Here is a tiny trained network, its code and every weight. The questions are about switching its units off for an input and a class, where a switched-off unit gives its printed mean instead of its output.

import numpy as np


def w(rows, s, z=0):
    codes = np.array(rows[::2]) - 128.0
    scale = np.full(codes.shape[1], s)
    scale[-1] = z or s
    return codes * scale


def f(y):
    return np.maximum(y, 0)


def log_softmax(a):
    a = a - a.max(-1, keepdims=True)
    return a - np.log(np.exp(a).sum(-1, keepdims=True))


def net(x, mask):
    res = np.array(x, float).reshape(1, 5) / 4 @ E
    y = f(res @ A[0][:, :-1].T + A[0][:, -1])
    res = res + np.where(mask, y, B[0][:, -1]) @ B[0][:, :-1]
    return log_softmax(res[-1] @ U[:, :-1].T + U[:, -1])


A, B = {}, {}
E = w([
[101,190,151,126,78,105],'x0',
[112,178,145,131,87,113],'x1',
[167,59,103,183,78,27],'x2',
[109,1,157,74,43,163],'x3',
[22,113,55,160,103,154],'x4',
],0.009)
A[0] = w([
[103,205,143,143,120,69,254],'n0',
[159,195,131,184,205,63,61],'n1',
[124,104,175,63,18,150,149],'n2',
[110,99,135,208,78,28,125],'n3',
[41,125,20,158,64,144,89],'n4',
[231,130,255,70,125,82,95],'n5',
[171,83,98,190,98,35,75],'n6',
[59,172,173,96,128,230,188],'n7',
[135,234,75,194,161,117,61],'n8',
],0.0083,0.0082)
B[0] = w([
[147,68,113,160,127,67,255],'n0',
[71,88,104,157,97,195,191],'n1',
[131,64,104,186,109,162,228],'n2',
[129,150,215,135,213,170,205],'n3',
[74,176,84,45,131,97,205],'n4',
[2,157,45,78,143,125,219],'n5',
[67,189,196,133,163,181,188],'n6',
[120,126,195,152,189,118,244],'n7',
[97,119,105,185,97,177,194],'n8',
],0.011,0.0092)
U = w([
[143,108,131,145,142,104,255],'0',
[127,171,206,136,150,165,25],'1',
[97,173,66,79,114,123,89],'2',
[137,88,103,185,83,181,30],'3',
[151,112,129,142,136,97,243],'4',
[210,120,120,131,112,71,159],'5',
[240,225,135,56,28,120,5],'6',
[250,213,122,72,35,135,31],'7',
],0.016,0.0094)

Each question gives the input, the list of numbers given to net, and the class t.
The units are the neurons (one row each of A and B). Each row of codes is followed by its name. A weight is (code - 128) times the scale printed after its matrix; where a second scale follows, it is the last column's (A, B and U).
mask holds one flag per neuron, in row order. A switched-off neuron (its flag False) gives its mean, the last column of its row in B, instead of its output. The means were averaged over made-up inputs and are rounded, as every weight is.
A unit's drop is (log p(t) with every unit on - log p(t) with that unit switched off) / (log p(t) with every unit on - log p(t) with every unit switched off).
The circuit of an input: a set's keep is (log p(t) with only the set's units on - log p(t) with every unit switched off) / (log p(t) with every unit on - log p(t) with every unit switched off). Starting from all 9 units, units are removed one at a time, each time the one whose removal leaves the highest keep (on an exact tie, the one counted first), for as long as the keep stays at least 0.8.
circuit, biggest first: the units of the circuit, biggest drop first
unit that matters most: the unit with the biggest drop
top k neurons: the k neurons with the biggest drops, biggest first
drop of u: that unit's drop, to one decimal
input [7,8,3,-8,3], class 3: top 2 neurons	n8, n1
input [-5,-6,-8,-5,8], class 1: top 2 neurons	n7, n5
input [-7,-8,8,6,-1], class 1: circuit, biggest first	n6, n3
input [0,6,6,2,8], class 2: unit that matters most	n4
input [3,-6,-7,7,5], class 1: top 3 neurons	n7, n0, n5
input [8,1,-4,-1,-3], class 0: circuit, biggest first	n0, n6
input [-5,-6,3,1,-7], class 2: circuit, biggest first	n5, n0
input [-5,-1,-1,-6,-2], class 3: top 2 neurons	n1, n8
input [2,-4,-4,-4,-6], class 2: top 4 neurons	n5, n3, n2, n1
input [0,2,-2,6,-5], class 3: top 3 neurons	n2, n4, n3
input [-1,0,8,-7,7], class 1: top 4 neurons	n3, n6, n5, n2
input [8,6,-7,-7,-8], class 0: top 3 neurons	n0, n7, n4
input [-5,-2,7,-6,-3], class 1: top 2 neurons	n6, n3
input [-2,1,2,2,8], class 2: circuit, biggest first	n4
input [6,-3,-5,-8,-1], class 3: circuit, biggest first	n8, n1
input [6,-6,5,-7,6], class 3: top 4 neurons	n8, n1, n5, n7
input [0,2,8,6,8], class 1: top 3 neurons	n3, n6, n5
input [-2,2,-7,4,4], class 1: top 2 neurons	n7, n0
input [7,2,2,-8,-3], class 3: top 2 neurons	n1, n8
input [-2,4,5,2,4], class 1: top 2 neurons	n3, n6
input [-7,-8,-3,4,8], class 2: unit that matters most	n4
input [-1,5,1,3,-6], class 2: top 2 neurons	n5, n7
input [3,6,8,-6,5], class 1: drop of n6	0.6
input [5,5,-3,-1,3], class 0: drop of n5	0.2
input [6,7,0,3,-7], class 2: drop of n7	0.1
input [-3,-4,4,-7,-5], class 3: drop of n4	0.1
input [5,4,-8,4,8], class 1: unit that matters most	n7
